What each symbol does to the states:
z269 r z607
z269 s z962
z210 r z383
z210 s z667
z567 r z345
z567 s z750
z72 r z284
z72 s z560
z380 r z508
z380 s z313
z453 r z339
z453 s z629
z745 r z887
z745 s z582
z54 r z417
z54 s z453
z962 r z571
z962 s z504
z957 r z56
z957 s z118
z801 r z962
z801 s z678
z991 r z573
z991 s z269
z961 r z629
z961 s z334
z56 r z788
z56 s z957
z339 r z641
z339 s z269
z334 r z56
z334 s z782
z996 r z731
z996 s z34
z678 r z504
z678 s z537
z224 r z750
z224 s z550
z563 r z224
z563 s z417
z480 r z537
z480 s z707
z707 r z644
z707 s z94
z94 r z887
z94 s z883
z34 r z731
z34 s z801
z577 r z883
z577 s z786
z933 r z678
z933 s z480
z141 r z61
z141 s z313
z750 r z417
z750 s z726
z311 r z94
z311 s z577
z701 r z707
z701 s z311
z342 r z311
z342 s z312
z691 r z192
z691 s z571
z400 r z550
z400 s z345
z537 r z135
z537 s z504
z464 r z782
z464 s z641
z883 r z400
z883 s z61
z550 r z284
z550 s z563
z118 r z726
z118 s z339
z726 r z453
z726 s z58
z135 r z701
z135 s z342
z602 r z991
z602 s z651
z508 r z961
z508 s z313
z284 r z788
z284 s z954
z599 r z58
z599 s z400
z667 r z269
z667 s z651
z582 r z313
z582 s z242
z304 r z745
z304 s z58
z498 r z316
z498 s z701
z716 r z135
z716 s z731
z313 r z400
z313 s z567
z651 r z281
z651 s z498
z504 r z447
z504 s z135
z571 r z933
z571 s z447
z345 r z563
z345 s z54
z417 r z582
z417 s z380
z644 r z342
z644 s z887
z731 r z691
z731 s z962
z192 r z383
z192 s z933
z658 r z453
z658 s z72
z630 r z334
z630 s z284
z887 r z312
z887 s z288
z58 r z313
z58 s z550
z181 r z304
z181 s z599
z447 r z480
z447 s z288
z786 r z887
z786 s z745
z316 r z34
z316 s z192
z954 r z782
z954 s z210
z629 r z224
z629 s z313
z502 r z726
z502 s z508
z85 r z269
z85 s z991
z228 r z786
z228 s z304
z383 r z118
z383 s z85
z607 r z504
z607 s z170
z242 r z567
z242 s z61
z288 r z228
z288 s z288
z281 r z996
z281 s z316
z170 r z651
z170 s z716
z573 r z170
z573 s z996
z641 r z667
z641 s z607
z788 r z957
z788 s z782
z560 r z954
z560 s z464
z312 r z58
z312 s z228
z782 r z750
z782 s z339
z61 r z181
z61 s z141

In the rows, 438 means zero.

The rows follow the links: the fewer symbols apart two states are, the more alike their rows tend to be.

Each row is also shifted at random along 4 hidden directions that mean nothing.

One row for each state, in no order:
Each row stands for one state.
v1: [ 682  450  346  412  428  448  347  370  315  399  433  473  482  448  402  308  536  422  451  497  390  475  456  400  358  387  509  312]
v2: [ 416  539  377  455  489  403  326  548  477  239  271  596  481  426  305  360  290  606  519  467  386  530  495  376  251  500  458  473]
v3: [ 338  426  452  460  512  432  380  418  473  421  384  380  360  479  525  464  397  401  386  367  366  275  373  422  441  421  380  442]
v4: [ 576  325  429  438  414  444  527  410  544  422  514  479  464  487  375  476  333  413  479  518  490  471  520  502  496  445  458  494]
v5: [ 550  319  409  338  496  354  268  430  533  178  208  541  525  588  506  392  222  505  476  464  314  343  498  422  482  379  427  458]
v6: [ 185  302  429  430  388  500  620  433  576  564  464  316  299  358  356  490  389  357  550  398  445  356  422  391  461  537  354  555]
v7: [ 356  424  377  401  423  359  384  369  403  383  303  414  485  425  369  416  398  425  391  491  411  518  430  481  378  412  387  301]
v8: [ 431  237  405  324  417  446  556  400  601  364  338  410  385  485  300  417  276  400  565  478  388  384  517  472  474  440  368  475]
v9: [ 525  480  355  327  499  485  449  407  390  451  510  435  330  451  321  405  452  418  409  408  361  366  386  337  423  281  502  183]
v10: [ 295  612  444  627  426  466  490  622  299  589  373  387  389  347  407  463  558  425  494  611  456  435  406  405  355  418  434  625]
v11: [ 400  475  415  485  485  402  490  522  522  478  389  443  408  466  413  541  359  421  453  578  480  444  531  439  459  439  520  459]
v12: [ 398  368  539  424  486  476  436  431  443  546  473  325  299  458  443  524  488  471  373  310  500  474  360  442  507  421  602  348]
v13: [ 356  468  441  465  501  423  574  511  487  476  393  361  295  457  284  513  328  409  437  549  411  386  477  501  444  403  412  451]
v14: [ 414  236  418  466  243  508  529  363  573  487  589  542  563  353  516  398  436  395  631  370  533  467  459  370  453  630  347  720]
v15: [ 356  784  516  570  440  425  499  537  194  672  576  352  439  348  535  500  727  406  290  516  500  473  413  468  474  400  429  431]
v16: [ 489  564  458  594  428  400  466  490  484  389  541  574  553  433  465  464  387  451  423  547  497  465  563  544  408  566  361  651]
v17: [ 289  445  432  427  582  436  426  447  523  431  316  372  372  513  518  488  349  367  413  409  370  261  412  416  452  382  411  365]
v18: [ 460  427  379  308  505  496  459  422  476  413  462  448  340  434  306  400  395  474  436  346  377  396  414  338  392  362  511  236]
v19: [ 792  467  523  543  492  472  347  442  281  481  537  473  482  559  581  491  545  410  344  540  513  475  405  545  532  261  609  385]
v20: [ 547  329  408  274  343  410  431  379  511  357  374  594  668  462  558  360  400  440  594  438  469  528  543  345  552  452  449  454]
v21: [ 413  591  423  645  510  383  448  573  500  421  362  491  477  451  451  515  375  417  455  649  476  417  549  500  356  522  456  618]
v22: [ 305  443  442  371  502  411  450  497  433  535  366  259  232  480  428  585  426  427  313  451  407  352  402  385  574  288  598  253]
v23: [ 576  413  422  491  356  475  419  472  363  536  462  499  569  422  582  444  568  409  537  520  530  529  438  371  482  403  551  532]
v24: [ 404  510  514  476  546  463  373  563  428  372  332  410  371  456  419  432  416  582  422  383  439  452  411  444  377  450  528  447]
v25: [ 391  613  438  418  484  338  427  504  284  448  254  334  411  433  400  387  554  434  394  560  353  461  504  481  406  414  409  347]
v26: [ 481  364  453  323  345  385  509  325  495  387  501  455  532  429  451  351  466  418  478  375  426  442  532  492  489  569  291  479]
v27: [ 415  678  448  592  610  359  334  595  377  320  237  503  481  509  498  430  344  456  399  610  355  338  476  497  338  373  400  518]
v28: [ 364  494  453  546  357  412  365  454  378  539  568  345  325  400  505  541  525  433  275  431  412  354  378  410  514  450  467  528]
v29: [ 301  348  492  457  377  418  401  430  557  395  505  421  360  414  448  465  389  552  416  272  428  425  442  437  461  628  447  597]
v30: [ 253  474  430  298  501  378  556  442  420  485  255  220  283  425  308  406  464  404  422  457  317  350  484  455  461  431  356  286]
v31: [ 499  290  464  437  429  445  344  427  577  246  356  574  564  453  493  327  358  582  574  298  472  531  500  439  353  642  465  609]
v32: [ 315  493  460  485  381  417  553  474  497  443  492  460  438  380  373  431  401  438  480  450  425  396  492  477  416  567  250  622]
v33: [ 602  510  528  571  427  546  563  468  237  619  676  356  309  425  351  511  561  355  337  522  488  419  312  562  502  231  453  417]
v34: [ 399  516  480  518  458  395  342  598  444  346  332  479  422  418  402  447  422  619  433  445  455  542  478  447  367  538  537  583]
v35: [ 454  524  358  545  442  482  361  442  418  425  546  552  461  368  386  416  461  464  439  429  458  478  403  375  275  482  473  456]
v36: [ 488  578  476  531  380  490  477  563  248  494  457  502  466  394  417  438  516  436  495  575  454  461  372  430  443  304  367  572]
v37: [ 569  496  333  544  383  375  222  438  393  253  347  690  656  425  401  366  345  507  482  579  450  603  453  434  258  441  423  517]
v38: [ 346  468  372  384  479  426  396  396  374  438  355  393  386  433  302  457  388  426  346  455  419  495  340  440  375  291  417  196]
v39: [ 597  553  473  409  534  480  370  527  281  366  399  450  337  471  311  383  461  565  400  422  388  479  359  426  391  253  553  278]
v40: [ 335  476  403  405  463  312  279  527  476  207  190  466  394  499  407  437  235  561  404  500  255  340  500  396  442  411  366  513]
v41: [ 399  380  470  516  394  456  377  349  442  471  592  388  376  440  562  482  492  392  334  312  421  319  369  440  480  495  403  533]
v42: [ 173  646  484  675  491  497  482  573  498  596  607  400  316  293  421  497  564  508  405  325  516  440  424  383  259  722  495  628]
v43: [ 447  250  420  515  338  468  472  340  597  605  609  442  518  415  619  524  508  337  510  392  595  485  493  379  503  624  594  579]
v44: [ 766  666  493  591  510  437  410  578  202  461  489  519  483  509  445  491  510  443  351  704  488  496  451  554  468  214  536  424]
v45: [ 542  486  517  476  515  472  360  535  397  307  318  498  478  464  447  349  444  570  500  400  460  525  432  483  351  450  528  488]
v46: [ 296  519  543  595  581  535  471  449  409  619  538  309  330  423  582  503  575  348  345  341  514  336  327  497  404  472  440  463]
v47: [ 345  407  406  281  404  415  516  440  500  432  386  505  529  432  487  446  389  439  524  408  458  462  488  340  543  395  419  383]
v48: [ 541  251  422  388  332  447  469  219  463  518  559  331  487  405  491  356  599  337  465  344  474  471  479  474  454  612  430  418]
v49: [ 169  364  410  347  439  475  616  497  540  485  375  338  275  388  288  490  305  404  522  424  387  328  405  395  490  397  320  459]
v50: [ 274  248  349  407  384  439  388  308  701  309  453  558  526  389  405  406  268  483  535  262  482  523  465  363  313  698  419  494]
v51: [ 520  308  514  370  456  527  453  387  479  437  509  402  386  451  426  403  475  511  454  246  499  498  376  457  450  476  533  379]
v52: [ 454  512  470  517  543  406  459  473  500  419  449  461  436  504  481  498  354  388  399  505  455  368  503  523  447  438  425  460]
v53: [ 766  622  539  423  414  459  462  438  125  485  581  472  544  472  513  380  662  426  328  504  458  509  411  535  552  224  421  345]
v54: [ 430  172  507  308  356  482  470  308  627  449  592  404  376  426  425  442  400  503  450  144  504  488  420  407  516  621  520  450]
v55: [ 535  450  458  434  531  456  296  511  409  225  256  537  483  490  420  312  362  572  519  392  374  450  409  435  317  394  459  458]
v56: [ 304  679  503  583  573  460  412  652  378  434  352  410  338  378  380  421  507  560  427  438  441  461  428  441  251  502  489  527]
v57: [ 512  454  390  412  426  367  389  385  355  430  344  382  478  438  432  357  527  403  428  521  389  486  497  463  373  472  440  362]
v58: [  30  556  406  245  489  329  554  511  567  388  238  415  417  418  352  498  263  470  416  422  379  422  486  367  496  421  295  295]
v59: [ 337  197  427  217  272  413  592  263  745  413  596  550  607  401  544  401  341  392  572  202  502  461  563  358  581  708  312  524]
v60: [ 252  363  490  298  509  468  506  482  545  420  403  332  242  431  302  457  359  546  424  246  419  419  408  409  463  471  495  317]
v61: [ 499  409  485  381  594  503  449  364  387  481  426  345  376  544  531  451  437  324  380  388  402  285  333  480  508  236  436  236]
v62: [ 789  512  424  424  452  585  419  356  202  592  738  424  355  444  417  409  663  383  327  399  454  420  291  398  455  184  589  185]
v63: [ 263  605  491  447  438  460  599  526  399  572  544  425  406  385  429  527  477  410  408  454  480  413  411  425  519  380  364  458]
v64: [ 380  307  380  445  363  419  477  433  560  401  304  433  500  398  401  361  397  413  637  502  432  444  579  416  385  628  365  649]
v65: [ 408  346  402  325  383  353  449  314  481  407  355  357  470  435  391  359  452  409  438  416  394  468  511  491  423  538  342  366]
v66: [ 659  367  429  534  456  482  395  395  431  508  504  494  547  489  627  476  498  351  471  522  542  465  471  455  453  429  574  496]
v67: [ 451  645  433  528  488  397  362  462  164  487  354  367  395  424  341  455  527  429  274  564  429  522  320  524  362  228  427  242]
v68: [ 391  574  393  544  444  404  409  427  292  557  435  327  402  368  394  421  614  378  357  521  428  456  413  460  330  468  452  372]
v69: [ 661  302  553  424  422  519  389  386  424  394  539  465  446  475  496  375  509  526  435  274  497  519  378  484  472  459  534  459]
v70: [ 567  388  350  433  391  499  387  333  456  419  596  552  492  412  413  404  437  402  442  387  447  457  389  358  368  430  471  369]
v71: [ 439  333  390  491  396  502  402  355  602  412  576  529  495  358  464  362  455  484  538  273  493  473  483  367  281  725  492  575]
v72: [ 214  585  366  452  499  364  389  488  362  404  269  407  402  416  297  506  340  459  334  527  398  482  370  463  350  312  366  275]
v73: [ 253  264  515  237  560  545  582  379  577  490  445  250  211  453  356  447  395  470  429  136  443  369  337  415  496  430  477  217]
v74: [ 426  522  481  443  368  474  542  492  340  539  571  487  487  385  482  446  529  411  454  436  487  449  402  416  521  371  358  502]
v75: [ 459  617  483  411  444  384  494  492  362  399  473  532  513  432  439  426  457  469  401  490  445  461  487  485  491  395  318  446]
v76: [ 426  514  474  480  594  452  392  471  381  413  324  394  410  517  526  441  434  404  401  449  373  311  369  464  414  319  394  376]
v77: [ 471  550  454  551  419  412  308  492  269  483  467  377  362  452  517  507  528  442  281  503  374  345  356  436  494  324  459  472]
v78: [ 197  514  433  440  408  441  540  552  447  552  397  417  432  353  470  514  466  418  512  483  477  433  429  325  461  447  423  498]
v79: [ 467  452  465  474  421  458  544  455  431  455  537  427  398  444  345  450  399  409  425  484  435  406  449  530  463  412  344  509]
v80: [ 669  667  437  597  395  360  197  589  148  369  361  499  454  488  496  454  513  545  309  666  349  446  415  454  448  231  532  522]
v81: [ 457  419  384  370  407  333  382  378  415  332  246  419  542  444  406  343  431  433  465  508  385  504  529  496  385  500  380  392]
v82: [ 515  463  553  554  517  511  410  477  365  491  480  381  410  445  550  469  536  482  402  355  535  470  381  515  411  444  559  482]
v83: [ 185  428  421  429  414  397  450  375  500  471  430  433  474  388  412  511  361  396  377  409  491  502  402  447  426  484  352  362]
v84: [ 296  425  403  515  393  460  450  306  392  621  596  336  390  358  425  524  545  334  311  384  525  506  319  475  393  463  417  337]

Some states, each with its row:
z707 v25
z716 v32
z58 v50
z788 v77
z400 v71
z311 v48
z701 v30
z417 v51
z996 v49
z304 v37
z72 v76
z933 v20
z447 v58
z508 v54
z607 v16
z135 v26
z560 v61
z782 v5
z678 v59
z537 v53
z667 v21
z571 v47
z883 v1
z504 v75
z731 v36

Row, symbols taken left to right, then the row they reach:
v70 r s s r: v3
v43 r s s s: v63
v66 r s r r s: v79
v17 r r s r: v82
v23 r s s s: v44
v57 r r s: v72
v67 s s r r: v7
v65 r s s s: v38
v11 r s r r s: v15
v60 s r r: v55
v10 r s: v74
v64 r s r r: v22
v12 s r s s: v24
v42 r r s s s: v39
v14 r r: v78
v8 s s r r: v81
v29 r s r s s: v45
v4 s s s r s: v83
v52 s s r r: v6
v13 r r: v33
v27 r s: v19
v46 r s r: v31

